Below is a small trained network, with its code and all its weights. Each question gives an input and a class and asks what happens when units are switched off, that is, made to give their printed mean instead of their output.

import numpy as np


def w(rows, s, z=0):
    codes = np.array(rows[::2]) - 128.0
    scale = np.full(codes.shape[1], s)
    scale[-1] = z or s
    return codes * scale


def f(y):
    return np.maximum(y, 0)


def log_softmax(a):
    a = a - a.max(-1, keepdims=True)
    return a - np.log(np.exp(a).sum(-1, keepdims=True))


def net(x, mask):
    res = np.array(x, float).reshape(1, 3) / 4 @ E
    y = f(res @ A[0][:, :-1].T + A[0][:, -1])
    res = res + np.where(mask, y, B[0][:, -1]) @ B[0][:, :-1]
    return log_softmax(res[-1] @ U[:, :-1].T + U[:, -1])


A, B = {}, {}
E = w([
[93,85,128,179,125,129,137,50,17,30],'x0',
[45,37,157,127,102,168,226,147,150,115],'x1',
[186,58,83,106,79,176,95,225,126,8],'x2',
],0.012)
A[0] = w([
[143,199,147,89,156,88,112,129,149,202,133],'N0',
[148,250,141,149,131,104,64,64,108,125,254],'N1',
[107,95,125,180,130,128,132,83,41,70,147],'N2',
[56,94,135,174,149,130,218,67,113,142,194],'N3',
[127,201,110,110,195,68,90,81,140,183,205],'N4',
[65,87,138,102,87,217,176,147,135,106,192],'N5',
[185,137,73,120,60,161,32,180,173,128,218],'N6',
[113,93,162,106,154,90,177,124,157,148,98],'N7',
],0.011,0.0038)
B[0] = w([
[137,197,105,125,137,123,187,151,199,227,232],'N0',
[173,182,85,93,92,115,87,113,158,198,244],'N1',
[175,145,86,195,74,186,35,85,102,48,224],'N2',
[106,175,151,240,77,104,117,84,125,111,226],'N3',
[158,206,80,131,139,192,130,131,159,188,244],'N4',
[51,2,131,129,124,104,183,145,164,137,220],'N5',
[182,164,200,37,225,117,167,184,82,111,251],'N6',
[86,134,151,141,79,102,172,168,135,162,169],'N7',
],0.0097,0.017)
U = w([
[208,160,237,43,219,96,123,207,19,76,128],'0',
[165,172,108,96,100,136,2,55,59,124,66],'1',
[98,51,206,23,193,140,196,166,164,134,179],'2',
[127,24,93,105,122,193,115,192,54,16,112],'3',
[144,203,123,94,178,131,144,136,159,225,172],'4',
[87,161,173,191,115,146,116,77,4,99,8],'5',
[20,68,198,144,101,53,183,120,159,142,225],'6',
],0.008,0.0018)

Each question gives the input, the list of numbers given to net, and the class t.
The units are the neurons (one row each of A and B). Each row of codes is followed by its name. A weight is (code - 128) times the scale printed after its matrix; where a second scale follows, it is the last column's (A, B and U).
mask holds one flag per neuron, in row order. A switched-off neuron (its flag False) gives its mean, the last column of its row in B, instead of its output. The means were averaged over made-up inputs and are rounded, as every weight is.
A unit's drop is (log p(t) with every unit on - log p(t) with that unit switched off) / (log p(t) with every unit on - log p(t) with every unit switched off).
The circuit of an input: a set's keep is (log p(t) with only the set's units on - log p(t) with every unit switched off) / (log p(t) with every unit on - log p(t) with every unit switched off). Starting from all 8 units, units are removed one at a time, each time the one whose removal leaves the highest keep (on an exact tie, the one counted first), for as long as the keep stays at least 0.8.
circuit, biggest first: the units of the circuit, biggest drop first
most important unit: the unit with the biggest drop
k most important neurons: the k neurons with the biggest drops, biggest first
drop when u is switched off: that unit's drop, to one decimal
input [-4,8,6], class 2: most important unit => N3
input [-7,1,2], class 0: circuit, biggest first => (N6; N4)
input [-1,0,2], class 0: 2 most important neurons => (N5; N0)
input [5,-4,-7], class 1: 2 most important neurons => (N2; N6)
input [8,1,4], class 3: circuit, biggest first => (N5; N0)
input [6,-3,6], class 3: circuit, biggest first => (N1; N0)
input [2,-3,2], class 1: 4 most important neurons => (N5; N6; N0; N7)
input [5,-2,-8], class 1: 3 most important neurons => (N2; N3; N6)
input [7,-4,8], class 3: 2 most important neurons => (N2; N1)
input [6,1,-8], class 5: 2 most important neurons => (N3; N7)
input [3,1,-7], class 5: 2 most important neurons => (N3; N6)
input [-8,8,2], class 2: 2 most important neurons => (N3; N2)
input [0,1,4], class 2: 3 most important neurons => (N2; N3; N5)
input [6,-4,-8], class 1: circuit, biggest first => (N2)
input [-4,3,8], class 2: 2 most important neurons => (N5; N2)
input [5,-6,6], class 0: 3 most important neurons => (N6; N3; N4)
input [0,5,4], class 6: 4 most important neurons => (N5; N6; N2; N4)
input [-1,4,4], class 2: drop when N3 is switched off => 0.2
input [2,7,0], class 6: drop when N3 is switched off => 0.0
input [6,1,-6], class 5: drop when N3 is switched off => 1.4
input [-7,1,7], class 0: circuit, biggest first => (N6)
